Below are the code and all the weights of a small trained network. Each question names an input and a class and asks about switching units off, where a switched-off unit gives its printed mean instead of its output.

import numpy as np


def w(rows, s, z=0):
    codes = np.array(rows[::2]) - 128.0
    scale = np.full(codes.shape[1], s)
    scale[-1] = z or s
    return codes * scale


def f(y):
    return y / 2 * (1 + np.tanh(0.7978845608 * (y + 0.044715 * y**3)))


def log_softmax(a):
    a = a - a.max(-1, keepdims=True)
    return a - np.log(np.exp(a).sum(-1, keepdims=True))


def net(x, mask):
    res = np.array(x, float).reshape(1, 8) / 4 @ E
    y = f(res @ A[0][:, :-1].T + A[0][:, -1])
    res = res + np.where(mask, y, B[0][:, -1]) @ B[0][:, :-1]
    return log_softmax(res[-1] @ U[:, :-1].T + U[:, -1])


A, B = {}, {}
E = w([
[125,27,185,212,122,31,50,99,94,195,153],'x0',
[124,119,124,126,130,132,133,128,128,132,124],'x1',
[127,126,133,127,120,135,125,126,132,126,125],'x2',
[127,128,127,127,130,123,128,133,126,124,125],'x3',
[29,115,140,225,196,184,100,207,151,44,160],'x4',
[128,126,130,126,131,127,128,130,121,127,125],'x5',
[42,150,254,104,183,73,193,67,227,138,79],'x6',
[50,106,74,89,75,77,140,31,100,35,201],'x7',
],0.0077)
A[0] = w([
[66,108,89,109,78,87,152,39,97,37,205,54],'neuron 0',
[55,127,145,215,182,183,108,146,120,51,154,20],'neuron 1',
[126,217,78,38,117,242,216,143,180,64,78,81],'neuron 2',
[123,8,175,221,119,49,31,95,88,204,136,76],'neuron 3',
[142,119,137,113,127,119,112,138,137,104,121,126],'neuron 4',
[124,70,167,160,131,66,78,132,112,152,135,41],'neuron 5',
[141,91,161,121,118,133,89,115,126,111,118,66],'neuron 6',
[115,28,169,166,133,78,64,121,124,179,160,45],'neuron 7',
[68,151,246,110,149,89,197,99,195,171,53,91],'neuron 8',
[25,131,218,84,168,65,175,40,217,124,124,68],'neuron 9',
[34,144,124,214,168,165,110,182,165,43,168,55],'neuron 10',
[195,145,131,27,75,85,138,72,116,188,106,60],'neuron 11',
[139,183,76,65,146,170,170,151,162,66,110,52],'neuron 12',
[69,146,192,137,145,123,154,104,171,135,111,54],'neuron 13',
[130,213,65,28,139,214,197,156,155,66,102,67],'neuron 14',
[10,94,148,233,215,172,115,200,158,17,185,69],'neuron 15',
[120,20,152,189,110,37,27,84,110,172,145,103],'neuron 16',
[196,146,171,159,132,169,101,198,174,199,75,10],'neuron 17',
[191,124,75,173,85,188,98,183,61,155,135,58],'neuron 18',
[36,87,60,78,57,75,129,21,94,17,225,44],'neuron 19',
[177,113,66,172,76,174,77,152,37,130,150,70],'neuron 20',
[237,151,123,31,88,54,204,42,95,203,96,40],'neuron 21',
[223,141,181,164,183,198,124,231,155,242,49,4],'neuron 22',
[141,144,106,83,154,148,165,149,147,87,130,53],'neuron 23',
[53,106,90,92,59,94,148,51,95,46,208,39],'neuron 24',
[212,139,113,24,46,68,177,20,126,200,103,67],'neuron 25',
[77,158,234,118,160,107,211,90,186,172,74,92],'neuron 26',
[215,104,1,122,50,187,42,192,9,127,210,88],'neuron 27',
[105,142,109,83,124,175,148,143,134,123,132,2],'neuron 28',
],0.0058,0.0047)
B[0] = w([
[170,174,199,93,227,107,131,208,149,179,26,189],'neuron 0',
[95,83,108,119,60,185,85,163,151,166,126,172],'neuron 1',
[69,209,202,223,73,113,217,75,37,161,231,205],'neuron 2',
[70,216,187,188,91,129,220,81,61,137,200,227],'neuron 3',
[124,129,120,143,125,114,123,131,123,126,122,128],'neuron 4',
[112,180,129,133,114,140,172,90,93,133,163,158],'neuron 5',
[120,156,119,129,125,131,135,128,121,127,119,124],'neuron 6',
[83,182,160,167,104,145,194,82,95,122,174,178],'neuron 7',
[208,99,19,104,163,82,93,77,190,40,175,185],'neuron 8',
[224,97,37,81,146,58,105,77,189,23,171,189],'neuron 9',
[82,62,99,128,45,208,58,145,113,176,105,190],'neuron 10',
[60,65,86,162,52,207,70,189,116,156,108,175],'neuron 11',
[96,168,185,171,97,107,175,67,96,137,175,165],'neuron 12',
[152,107,91,131,136,109,109,95,146,72,165,145],'neuron 13',
[70,177,194,245,91,113,215,38,54,152,199,196],'neuron 14',
[81,33,72,105,2,232,55,179,115,188,101,222],'neuron 15',
[74,215,192,203,100,134,232,65,44,161,194,217],'neuron 16',
[132,167,170,91,198,103,128,167,138,169,49,165],'neuron 17',
[177,123,85,72,169,87,105,92,180,56,143,182],'neuron 18',
[184,181,211,73,248,88,134,224,150,200,9,217],'neuron 19',
[183,100,73,77,162,77,114,52,220,45,165,188],'neuron 20',
[40,22,90,154,38,250,47,198,136,179,111,195],'neuron 21',
[156,176,232,48,236,53,140,232,130,192,4,200],'neuron 22',
[109,152,144,155,130,135,149,85,104,126,139,136],'neuron 23',
[174,169,188,100,215,82,133,212,135,181,31,188],'neuron 24',
[57,54,109,149,50,233,54,198,111,154,116,200],'neuron 25',
[201,95,36,84,160,73,90,71,171,44,171,178],'neuron 26',
[203,93,36,88,164,48,102,48,222,8,186,248],'neuron 27',
[141,147,146,117,122,104,118,123,100,141,148,126],'neuron 28',
],0.0057,0.011)
U = w([
[184,101,58,104,164,79,109,76,188,19,189,204],'0',
[86,185,187,180,101,126,248,78,59,149,218,208],'1',
[80,44,105,126,52,220,43,171,131,173,110,2],'2',
[161,166,202,91,254,85,144,194,144,184,8,67],'3',
],0.0075,0.00074)

Each question gives the input, the list of numbers given to net, and the class t.
The units are the neurons (one row each of A and B). Each row of codes is followed by its name. A weight is (code - 128) times the scale printed after its matrix; where a second scale follows, it is the last column's (A, B and U).
mask holds one flag per neuron, in row order. A switched-off neuron (its flag False) gives its mean, the last column of its row in B, instead of its output. The means were averaged over made-up inputs and are rounded, as every weight is.
A unit's drop is (log p(t) with every unit on - log p(t) with that unit switched off) / (log p(t) with every unit on - log p(t) with every unit switched off).
The circuit of an input: a set's keep is (log p(t) with only the set's units on - log p(t) with every unit switched off) / (log p(t) with every unit on - log p(t) with every unit switched off). Starting from the 12 units with the biggest drops (on a tie, the unit counted first), units are removed one at a time, each time the one whose removal leaves the highest keep (on an exact tie, the one counted first), for as long as the keep stays at least 0.8.
circuit, biggest first: the units of the circuit, biggest drop first
most important unit: the unit with the biggest drop
top k neurons: the k neurons with the biggest drops, biggest first
drop of u: that unit's drop, to one decimal
input [-8,-6,7,1,-1,6,-4,-6], class 1: circuit, biggest first : neuron 2
input [-7,1,8,-2,-7,7,-2,-5], class 1: top 3 neurons : neuron 2; neuron 14; neuron 15
input [-1,3,-7,5,0,-5,7,8], class 3: top 4 neurons : neuron 19; neuron 0; neuron 24; neuron 27
input [2,-5,1,-5,-5,8,2,5], class 2: top 4 neurons : neuron 25; neuron 21; neuron 22; neuron 11
input [-2,4,5,-6,-1,-6,5,5], class 0: top 2 neurons : neuron 9; neuron 22
input [-4,8,1,-6,6,-1,-7,-8], class 3: top 4 neurons : neuron 22; neuron 17; neuron 9; neuron 8
input [4,8,-5,2,5,-5,-8,-8], class 0: top 2 neurons : neuron 27; neuron 20
input [-7,-2,3,-1,-7,-6,-1,-6], class 1: top 2 neurons : neuron 2; neuron 14
input [7,-3,7,1,-6,7,8,8], class 0: top 4 neurons : neuron 9; neuron 8; neuron 26; neuron 22
input [8,5,-5,-1,2,-7,-7,-2], class 1: top 2 neurons : neuron 3; neuron 16
input [1,4,0,3,8,7,6,-8], class 2: top 4 neurons : neuron 15; neuron 10; neuron 19; neuron 1
input [0,-1,-2,-2,-8,-7,7,-2], class 2: top 2 neurons : neuron 21; neuron 25
input [7,-1,-2,8,1,-3,-7,2], class 0: top 3 neurons : neuron 27; neuron 20; neuron 2
input [-6,4,4,5,-7,2,-1,-4], class 2: top 3 neurons : neuron 21; neuron 25; neuron 11
input [8,-3,4,6,7,-3,-7,-3], class 1: most important unit : neuron 3
input [-1,-1,-2,2,1,-2,3,-3], class 0: top 3 neurons : neuron 19; neuron 0; neuron 24
input [-1,0,-2,0,6,-1,4,7], class 3: top 3 neurons : neuron 19; neuron 0; neuron 24
input [-7,-3,-7,7,-5,8,-6,-7], class 1: drop of neuron 9 : 0.2
input [5,0,-2,-1,2,-8,-5,-2], class 0: drop of neuron 26 : -0.1
input [-5,-6,-5,-4,6,3,0,8], class 3: circuit, biggest first : neuron 19
input [1,4,1,2,-6,4,-7,-6], class 0: drop of neuron 27 : 1.2
input [-4,-1,-3,-4,-7,-7,5,8], class 3: drop of neuron 0 : 0.8
